Below is a small trained network, with its code and all its weights. Each question gives an input and a target symbol and asks what happens when units are switched off, that is, made to give their printed mean instead of their output.

import numpy as np


def w(rows, s, z=0):
    codes = np.array(rows[::2]) - 128.0
    scale = np.full(codes.shape[1], s)
    scale[-1] = z or s
    return codes * scale


def norm(h):
    return h / np.sqrt((h * h).mean(-1, keepdims=True) + 1e-5)


def f(y):
    return y / 2 * (1 + np.tanh(0.7978845608 * (y + 0.044715 * y**3)))


def softmax(a):
    e = np.exp(a - a.max(-1, keepdims=True))
    return e / e.sum(-1, keepdims=True)


def log_softmax(a):
    a = a - a.max(-1, keepdims=True)
    return a - np.log(np.exp(a).sum(-1, keepdims=True))


def net(x, mask):
    ids = ['βζηλμξστφ'.index(c) for c in x.split()]
    T = len(ids)
    res = E[ids] + P[:T]
    u = 0
    for l in range(3):
        q, k, v = (norm(res) @ M[l].T for M in (Q, K, V))
        z = softmax(np.where(np.tri(T) > 0, q @ k.T / 2**0.5, -1e9)) @ v
        res = res + np.where(mask[u], z, O[l][:, -1]) @ O[l][:, :-1]
        u += 1
        y = f(norm(res) @ A[l][:, :-1].T + A[l][:, -1])
        res = res + np.where(mask[u : u + 8], y, B[l][:, -1]) @ B[l][:, :-1]
        u += 8
    return log_softmax(norm(res)[-1] @ U[:, :-1].T + U[:, -1])


Q, K, V, O, A, B = {}, {}, {}, {}, {}, {}
E = w([
[155,142,134,179,130,221,153,194],'β',
[60,147,154,185,148,18,99,137],'ζ',
[98,163,152,101,128,2,191,163],'η',
[125,141,168,91,78,131,149,127],'λ',
[203,177,96,83,107,185,187,168],'μ',
[226,119,81,229,185,212,30,81],'ξ',
[137,140,57,245,81,130,112,86],'σ',
[147,165,78,165,56,123,176,125],'τ',
[186,153,97,35,158,135,114,132],'φ',
],0.015)
P = w([
[73,94,96,96,75,182,88,203],'0',
[148,110,255,133,128,147,144,138],'1',
[140,198,92,44,95,131,47,202],'2',
[136,165,153,134,210,177,159,123],'3',
[135,189,111,121,96,109,77,173],'4',
[161,81,170,118,112,156,144,81],'5',
[158,182,132,123,94,85,97,164],'6',
[129,129,119,153,211,132,161,75],'7',
[153,192,155,148,59,109,116,160],'8',
[131,84,54,151,172,97,143,99],'9',
[157,175,181,145,76,95,87,125],'10',
[170,29,142,171,127,74,177,49],'11',
[140,179,201,180,55,110,100,138],'12',
[133,122,190,119,246,118,180,64],'13',
],0.013)
Q[0] = w([
[122,5,130,101,78,110,67,233],'0.h0',
[136,18,3,106,35,165,114,68],'0.h0',
],0.0045)
K[0] = w([
[51,194,71,127,157,186,90,253],'0.h0',
[128,228,140,117,174,98,138,23],'0.h0',
],0.0055)
V[0] = w([
[231,122,83,165,136,87,95,254],'0.h0',
[107,156,148,121,113,119,139,54],'0.h0',
],0.0044)
O[0] = w([
[142,160,119,105,142,149,169,69,251],'0.h0',
[176,104,160,100,247,117,96,217,99],'0.h0',
],0.012,0.0026)
A[0] = w([
[158,143,138,111,67,244,49,184,156],'0.n0',
[82,103,141,107,78,90,158,136,113],'0.n1',
[188,175,116,155,106,140,59,46,164],'0.n2',
[200,132,177,127,146,121,121,157,4],'0.n3',
[173,28,114,80,156,205,164,113,94],'0.n4',
[131,147,103,68,82,145,105,119,188],'0.n5',
[231,24,146,149,144,175,85,255,206],'0.n6',
[217,226,92,152,63,55,28,134,198],'0.n7',
],0.0077,0.0039)
B[0] = w([
[132,157,187,134,88,57,133,112,194],'0.n0',
[70,132,103,64,51,99,92,199,132],'0.n1',
[20,105,239,129,113,35,190,182,215],'0.n2',
[95,196,184,131,211,93,49,190,123],'0.n3',
[112,26,190,103,80,123,132,20,146],'0.n4',
[42,127,102,73,170,138,60,224,160],'0.n5',
[53,164,2,60,33,162,96,59,158],'0.n6',
[119,240,245,176,25,239,101,180,254],'0.n7',
],0.0058,0.0094)
Q[1] = w([
[167,53,163,132,12,74,168,2],'1.h0',
[135,82,161,94,48,124,28,245],'1.h0',
],0.0061)
K[1] = w([
[187,126,10,161,159,94,115,106],'1.h0',
[94,212,98,122,128,181,87,189],'1.h0',
],0.012)
V[1] = w([
[239,48,189,71,61,221,77,118],'1.h0',
[56,104,72,120,253,7,29,128],'1.h0',
],0.0042)
O[1] = w([
[7,148,103,104,87,110,166,42,125],'1.h0',
[26,101,172,129,118,210,200,131,2],'1.h0',
],0.011,0.0062)
A[1] = w([
[83,131,155,127,193,59,130,194,252],'1.n0',
[162,114,56,126,65,246,126,36,51],'1.n1',
[164,126,76,104,103,126,214,168,213],'1.n2',
[172,142,63,122,90,191,122,140,226],'1.n3',
[159,64,60,143,178,72,200,100,136],'1.n4',
[3,191,69,69,78,141,9,221,165],'1.n5',
[70,190,137,124,100,109,78,205,96],'1.n6',
[123,66,181,20,160,127,60,54,246],'1.n7',
],0.007,0.0024)
B[1] = w([
[192,106,136,87,70,255,94,42,153],'1.n0',
[121,114,209,122,220,52,53,120,157],'1.n1',
[26,67,191,116,152,161,155,188,155],'1.n2',
[97,83,237,84,174,110,65,76,181],'1.n3',
[154,148,127,49,169,76,84,213,170],'1.n4',
[140,158,29,56,46,194,65,10,254],'1.n5',
[207,182,88,73,75,190,67,126,236],'1.n6',
[153,155,121,160,88,118,188,207,157],'1.n7',
],0.0067,0.006)
Q[2] = w([
[46,91,56,119,40,153,19,210],'2.h0',
[55,254,42,128,174,231,111,146],'2.h0',
],0.006)
K[2] = w([
[105,253,137,107,148,168,82,163],'2.h0',
[152,177,205,111,58,138,135,106],'2.h0',
],0.013)
V[2] = w([
[135,140,44,229,4,124,202,202],'2.h0',
[143,131,130,1,109,98,198,224],'2.h0',
],0.0068)
O[2] = w([
[106,76,167,60,185,109,71,87,195],'2.h0',
[145,120,146,216,120,142,92,8,3],'2.h0',
],0.014,0.0017)
A[2] = w([
[100,143,136,180,120,108,186,55,110],'2.n0',
[116,201,53,164,83,206,168,122,4],'2.n1',
[117,85,179,26,136,147,131,213,156],'2.n2',
[120,62,162,172,173,139,121,35,108],'2.n3',
[125,70,159,111,117,252,139,189,161],'2.n4',
[102,82,118,134,82,72,113,115,219],'2.n5',
[183,77,133,100,175,86,78,130,111],'2.n6',
[91,118,99,103,111,106,60,44,190],'2.n7',
],0.011,0.0044)
B[2] = w([
[53,89,133,147,233,112,121,107,161],'2.n0',
[173,135,119,61,134,47,91,103,193],'2.n1',
[76,66,99,127,191,138,159,115,234],'2.n2',
[128,157,158,100,3,149,131,168,166],'2.n3',
[213,140,87,164,165,175,106,84,146],'2.n4',
[130,178,55,82,164,186,123,93,182],'2.n5',
[132,130,162,114,107,109,56,113,185],'2.n6',
[140,130,27,98,116,187,111,181,255],'2.n7',
],0.013,0.0054)
U = w([
[64,152,105,99,131,149,200,237,170],'β',
[182,221,129,148,97,66,174,194,131],'ζ',
[201,140,154,91,93,55,13,120,38],'η',
[2,158,132,137,117,161,136,95,90],'λ',
[114,138,24,85,79,174,63,111,190],'μ',
[131,194,64,178,182,66,113,42,37],'ξ',
[89,61,154,69,174,103,56,144,159],'σ',
[210,122,118,162,193,226,141,141,118],'τ',
[161,104,210,203,70,161,129,168,255],'φ',
],0.0086,0.0022)

Each question gives the input, a string of symbols that net reads in full, and the target symbol t.
The units are the heads (2 rows each of Q, K, V and O) and the neurons (one row each of A and B). Each row of codes is followed by its name. A weight is (code - 128) times the scale printed after its matrix; where a second scale follows, it is the last column's (O, A, B and U).
mask holds one flag per unit, layer by layer, with each layer's heads first. A switched-off unit (its flag False) gives its mean, the last column of its rows in O or B, instead of its output. The means were averaged over made-up inputs and are rounded, as every weight is.
A unit's drop is (log p(t) with every unit on - log p(t) with that unit switched off) / (log p(t) with every unit on - log p(t) with every unit switched off).
The circuit of an input: a set's keep is (log p(t) with only the set's units on - log p(t) with every unit switched off) / (log p(t) with every unit on - log p(t) with every unit switched off). Starting from the 12 units with the biggest drops (on a tie, the unit counted first), units are removed one at a time, each time the one whose removal leaves the highest keep (on an exact tie, the one counted first), for as long as the keep stays at least 0.8.
units of the circuit, in order: the units of the circuit, biggest drop first
unit that matters most: the unit with the biggest drop
k most important neurons: the k neurons with the biggest drops, biggest first
top k neurons in layer l: the k neurons of layer l with the biggest drops, biggest first
input μ λ σ β σ μ ξ ξ σ μ ζ, target μ: top 2 neurons in layer 0 : [0.n0; 0.n1]
input τ τ σ φ μ ζ ζ ζ, target τ: 3 most important neurons : [0.n7; 1.n0; 2.n4]
input η μ τ σ η φ φ σ φ τ ξ ξ β σ, target β: units of the circuit, in order : [2.h0; 1.n5]
input ζ φ β τ σ σ, target η: unit that matters most : 1.h0
input σ μ μ ζ ζ σ μ σ ξ λ σ, target φ: units of the circuit, in order : [0.n7; 0.n2]
input ζ φ ξ σ ξ τ ξ τ, target η: 2 most important neurons : [0.n5; 2.n6]
input σ β τ ζ σ λ, target τ: units of the circuit, in order : [1.h0; 2.n4; 0.n2; 0.n7]
input τ τ σ ξ ζ σ σ η, target σ: top 2 neurons in layer 0 : [0.n2; 0.n4]
input μ σ τ σ τ φ, target σ: 4 most important neurons : [1.n7; 0.n5; 2.n2; 0.n0]
input ξ μ ζ η ξ ξ λ ζ φ λ ξ τ τ μ, target η: 3 most important neurons : [1.n4; 0.n7; 2.n6]
input σ ζ φ η ξ σ, target φ: units of the circuit, in order : [0.n7; 0.n2; 1.h0; 1.n5]
input σ β φ η σ τ β τ σ ξ, target η: 3 most important neurons : [1.n5; 0.n6; 0.n7]
input σ β σ ξ β μ σ ξ σ φ, target β: 3 most important neurons : [1.n4; 0.n4; 0.n5]
input τ φ ξ σ σ φ σ λ, target λ: unit that matters most : 0.n4
input σ τ λ ζ ξ σ η σ ξ β λ β, target ζ: top 3 neurons in layer 0 : [0.n7; 0.n2; 0.n6]
input τ τ λ λ β σ λ μ μ β σ φ ξ τ, target λ: 3 most important neurons : [1.n7; 2.n0; 2.n3]
input β ξ η, target μ: units of the circuit, in order : [1.n5; 2.n7]
input μ λ ζ η ξ μ, target φ: 2 most important neurons : [0.n7; 0.n2]
input η β ζ τ ξ β, target η: 4 most important neurons : [0.n0; 1.n1; 0.n7; 1.n5]
input μ ξ τ σ ζ λ, target σ: unit that matters most : 0.n2
input μ σ β ξ μ μ ξ σ σ λ, target σ: top 2 neurons in layer 2 : [2.n6; 2.n7]
input φ β ξ β, target ζ: 3 most important neurons : [0.n2; 0.n6; 1.n1]
input λ ξ ζ λ τ β β μ, target ζ: 4 most important neurons : [1.n1; 1.n4; 0.n6; 0.n2]
